Below is a small trained network, with its code and all its weights. Each question gives an input and a class and asks what happens when units are switched off, that is, made to give their printed mean instead of their output.

import numpy as np


def w(rows, s, z=0):
    codes = np.array(rows[::2]) - 128.0
    scale = np.full(codes.shape[1], s)
    scale[-1] = z or s
    return codes * scale


def norm(h):
    return h / np.sqrt((h * h).mean(-1, keepdims=True) + 1e-5)


def f(y):
    return np.maximum(y, 0)


def log_softmax(a):
    a = a - a.max(-1, keepdims=True)
    return a - np.log(np.exp(a).sum(-1, keepdims=True))


def net(x, mask):
    res = np.array(x, float).reshape(1, 5) / 4 @ E
    u = 0
    for l in range(2):
        y = f(norm(res) @ A[l][:, :-1].T + A[l][:, -1])
        res = res + np.where(mask[u : u + 9], y, B[l][:, -1]) @ B[l][:, :-1]
        u += 9
    return log_softmax(norm(res)[-1] @ U[:, :-1].T + U[:, -1])


A, B = {}, {}
E = w([
[104,179,143,102,194],'x0',
[74,195,44,140,99],'x1',
[196,160,136,216,197],'x2',
[109,200,188,138,83],'x3',
[253,107,127,74,142],'x4',
],0.0062)
A[0] = w([
[178,116,88,157,16,160],'L0N0',
[195,164,122,86,142,193],'L0N1',
[140,106,101,64,58,254],'L0N2',
[77,127,108,159,164,63],'L0N3',
[107,187,212,194,111,119],'L0N4',
[145,137,142,132,184,206],'L0N5',
[183,157,91,187,180,98],'L0N6',
[73,184,80,250,156,78],'L0N7',
[105,138,197,86,43,123],'L0N8',
],0.011,0.0025)
B[0] = w([
[42,142,193,188,128,215],'L0N0',
[148,146,93,218,165,206],'L0N1',
[118,171,77,85,50,241],'L0N2',
[143,164,102,90,65,171],'L0N3',
[151,58,208,101,157,225],'L0N4',
[149,96,182,134,197,193],'L0N5',
[2,120,172,159,130,212],'L0N6',
[50,107,46,21,90,255],'L0N7',
[131,98,200,127,190,214],'L0N8',
],0.008,0.0062)
A[1] = w([
[105,44,52,124,154,157],'L1N0',
[113,191,134,32,115,179],'L1N1',
[91,156,78,175,113,155],'L1N2',
[129,212,50,118,109,115],'L1N3',
[182,70,12,60,104,189],'L1N4',
[45,77,169,153,107,117],'L1N5',
[175,67,109,66,64,117],'L1N6',
[87,160,113,75,142,254],'L1N7',
[61,104,116,39,145,141],'L1N8',
],0.011,0.0029)
B[1] = w([
[124,202,97,114,156,191],'L1N0',
[150,87,167,108,146,213],'L1N1',
[174,113,163,190,153,177],'L1N2',
[200,179,148,203,104,173],'L1N3',
[63,254,98,159,149,188],'L1N4',
[153,73,91,113,121,244],'L1N5',
[11,145,69,115,137,168],'L1N6',
[193,117,117,133,60,225],'L1N7',
[107,83,131,53,93,254],'L1N8',
],0.0079,0.0085)
U = w([
[85,56,170,41,58,200],'0',
[211,99,199,210,251,180],'1',
[69,253,20,82,77,88],'2',
[208,244,130,228,45,4],'3',
],0.011,0.0033)

Each question gives the input, the list of numbers given to net, and the class t.
The units are the neurons (one row each of A and B). Each row of codes is followed by its name. A weight is (code - 128) times the scale printed after its matrix; where a second scale follows, it is the last column's (A, B and U).
mask holds one flag per neuron, layer by layer. A switched-off neuron (its flag False) gives its mean, the last column of its row in B, instead of its output. The means were averaged over made-up inputs and are rounded, as every weight is.
A unit's drop is (log p(t) with every unit on - log p(t) with that unit switched off) / (log p(t) with every unit on - log p(t) with every unit switched off).
The circuit of an input: a set's keep is (log p(t) with only the set's units on - log p(t) with every unit switched off) / (log p(t) with every unit on - log p(t) with every unit switched off). Starting from the 12 units with the biggest drops (on a tie, the unit counted first), units are removed one at a time, each time the one whose removal leaves the highest keep (on an exact tie, the one counted first), for as long as the keep stays at least 0.8.
units of the circuit, in order: the units of the circuit, biggest drop first
k most important neurons: the k neurons with the biggest drops, biggest first
top k neurons in layer l: the k neurons of layer l with the biggest drops, biggest first
input [0,-6,7,-3,-4], class 0: units of the circuit, in order -> [L0N1]
input [-7,0,-3,-3,8], class 3: units of the circuit, in order -> [L0N7; L1N8]
input [6,3,5,-2,-8], class 0: units of the circuit, in order -> [L0N4; L0N1]
input [-4,-2,6,-3,-7], class 2: 2 most important neurons -> [L0N7; L0N0]
input [-2,-8,-1,0,-4], class 1: units of the circuit, in order -> [L0N7; L1N8]
input [-6,-3,0,-2,8], class 3: top 3 neurons in layer 0 -> [L0N1; L0N7; L0N0]
input [-2,-1,8,2,-6], class 0: units of the circuit, in order -> [L0N7; L0N4]
input [-7,4,-2,8,7], class 3: units of the circuit, in order -> [L1N8; L0N7]
input [7,1,1,3,-5], class 0: top 2 neurons in layer 0 -> [L0N4; L0N2]
input [5,0,-7,5,8], class 3: units of the circuit, in order -> [L0N1; L0N7; L0N6]
input [-4,4,5,-7,2], class 1: top 2 neurons in layer 0 -> [L0N2; L0N6]
input [-2,5,4,4,-7], class 0: 3 most important neurons -> [L0N4; L1N8; L0N2]
input [-4,7,-6,-4,7], class 2: top 2 neurons in layer 1 -> [L1N6; L1N4]
input [-7,0,2,-5,7], class 1: units of the circuit, in order -> [L0N7]
input [-1,-4,6,-7,-4], class 0: 3 most important neurons -> [L0N6; L0N1; L0N7]
input [6,5,5,1,1], class 0: 2 most important neurons -> [L0N6; L0N7]
input [-7,5,2,-2,8], class 3: 3 most important neurons -> [L0N2; L0N4; L0N8]
input [-2,-7,-1,8,8], class 1: top 2 neurons in layer 0 -> [L0N7; L0N1]
input [-5,1,-5,0,6], class 2: 3 most important neurons -> [L0N2; L0N6; L0N4]
input [-5,-8,-2,-7,-7], class 2: top 2 neurons in layer 0 -> [L0N0; L0N6]
